Below are the code and all the weights of a small trained network. Each question names an input and a class and asks about switching units off, where a switched-off unit gives its printed mean instead of its output.

import numpy as np


def w(rows, s, z=0):
    codes = np.array(rows[::2]) - 128.0
    scale = np.full(codes.shape[1], s)
    scale[-1] = z or s
    return codes * scale


def f(y):
    return y / 2 * (1 + np.tanh(0.7978845608 * (y + 0.044715 * y**3)))


def log_softmax(a):
    a = a - a.max(-1, keepdims=True)
    return a - np.log(np.exp(a).sum(-1, keepdims=True))


def net(x, mask):
    res = np.array(x, float).reshape(1, 5) / 4 @ E
    y = f(res @ A[0][:, :-1].T + A[0][:, -1])
    res = res + np.where(mask, y, B[0][:, -1]) @ B[0][:, :-1]
    return log_softmax(res[-1] @ U[:, :-1].T + U[:, -1])


A, B = {}, {}
E = w([
[254,159,105,72],'x0',
[156,106,61,193],'x1',
[217,201,98,72],'x2',
[72,116,53,153],'x3',
[154,249,150,156],'x4',
],0.0087)
A[0] = w([
[125,152,152,65,253],'N0',
[125,180,84,190,103],'N1',
[164,128,159,86,125],'N2',
[151,31,180,99,144],'N3',
[98,181,130,153,175],'N4',
[77,169,194,142,99],'N5',
[92,190,153,95,181],'N6',
[161,134,206,206,143],'N7',
[250,150,88,74,98],'N8',
[134,131,142,124,108],'N9',
[129,117,153,168,148],'N10',
[185,178,117,126,149],'N11',
[131,71,179,164,83],'N12',
[116,119,65,69,147],'N13',
[173,164,184,167,153],'N14',
[228,156,128,43,134],'N15',
],0.017,0.0058)
B[0] = w([
[87,80,198,72,192],'N0',
[168,57,106,160,161],'N1',
[140,145,148,46,169],'N2',
[187,175,28,174,184],'N3',
[105,53,124,51,164],'N4',
[175,116,223,152,175],'N5',
[34,117,175,105,176],'N6',
[44,120,154,52,164],'N7',
[181,207,252,145,249],'N8',
[123,137,142,114,128],'N9',
[117,136,92,72,149],'N10',
[108,185,82,49,197],'N11',
[131,189,52,86,162],'N12',
[165,104,179,220,163],'N13',
[52,114,77,67,174],'N14',
[210,196,132,25,249],'N15',
],0.026,0.016)
U = w([
[160,2,61,170,149],'0',
[55,122,37,119,61],'1',
[160,173,177,36,169],'2',
[74,70,204,94,188],'3',
[115,173,165,232,2],'4',
[70,97,194,182,173],'5',
[73,198,137,110,6],'6',
[166,114,48,183,143],'7',
],0.0078,0.004)

Each question gives the input, the list of numbers given to net, and the class t.
The units are the neurons (one row each of A and B). Each row of codes is followed by its name. A weight is (code - 128) times the scale printed after its matrix; where a second scale follows, it is the last column's (A, B and U).
mask holds one flag per neuron, in row order. A switched-off neuron (its flag False) gives its mean, the last column of its row in B, instead of its output. The means were averaged over made-up inputs and are rounded, as every weight is.
A unit's drop is (log p(t) with every unit on - log p(t) with that unit switched off) / (log p(t) with every unit on - log p(t) with every unit switched off).
The circuit of an input: a set's keep is (log p(t) with only the set's units on - log p(t) with every unit switched off) / (log p(t) with every unit on - log p(t) with every unit switched off). Starting from the 12 units with the biggest drops (on a tie, the unit counted first), units are removed one at a time, each time the one whose removal leaves the highest keep (on an exact tie, the one counted first), for as long as the keep stays at least 0.8.
circuit, biggest first: the units of the circuit, biggest drop first
most important unit: the unit with the biggest drop
k most important neurons: the k neurons with the biggest drops, biggest first
drop when u is switched off: that unit's drop, to one decimal
input [-8,2,8,4,3], class 0: most important neuron : (N8)
input [-5,-5,4,-1,-5], class 5: circuit, biggest first : (N15, N11)
input [-2,7,3,4,-7], class 0: circuit, biggest first : (N8, N15)
input [-6,8,-2,3,6], class 0: circuit, biggest first : (N1, N8)
input [3,1,-5,-3,0], class 1: 2 most important neurons : (N8, N15)
input [-8,5,-7,1,0], class 1: 3 most important neurons : (N8, N15, N12)
input [-4,4,2,6,-7], class 0: 2 most important neurons : (N8, N15)
input [0,0,-2,1,1], class 3: 2 most important neurons : (N15, N3)
input [-2,7,1,-3,5], class 1: 2 most important neurons : (N15, N8)
input [-6,3,8,-3,-6], class 7: 2 most important neurons : (N8, N15)
input [-6,2,-2,-8,3], class 3: drop when N15 is switched off : 0.3
input [-1,0,-1,-1,2], class 3: drop when N15 is switched off : 0.3
input [-4,-8,3,4,-7], class 5: drop when N15 is switched off : 0.3
input [-4,4,-6,3,2], class 0: drop when N11 is switched off : 0.1
input [-8,-2,-5,-4,-7], class 7: most important unit : N3
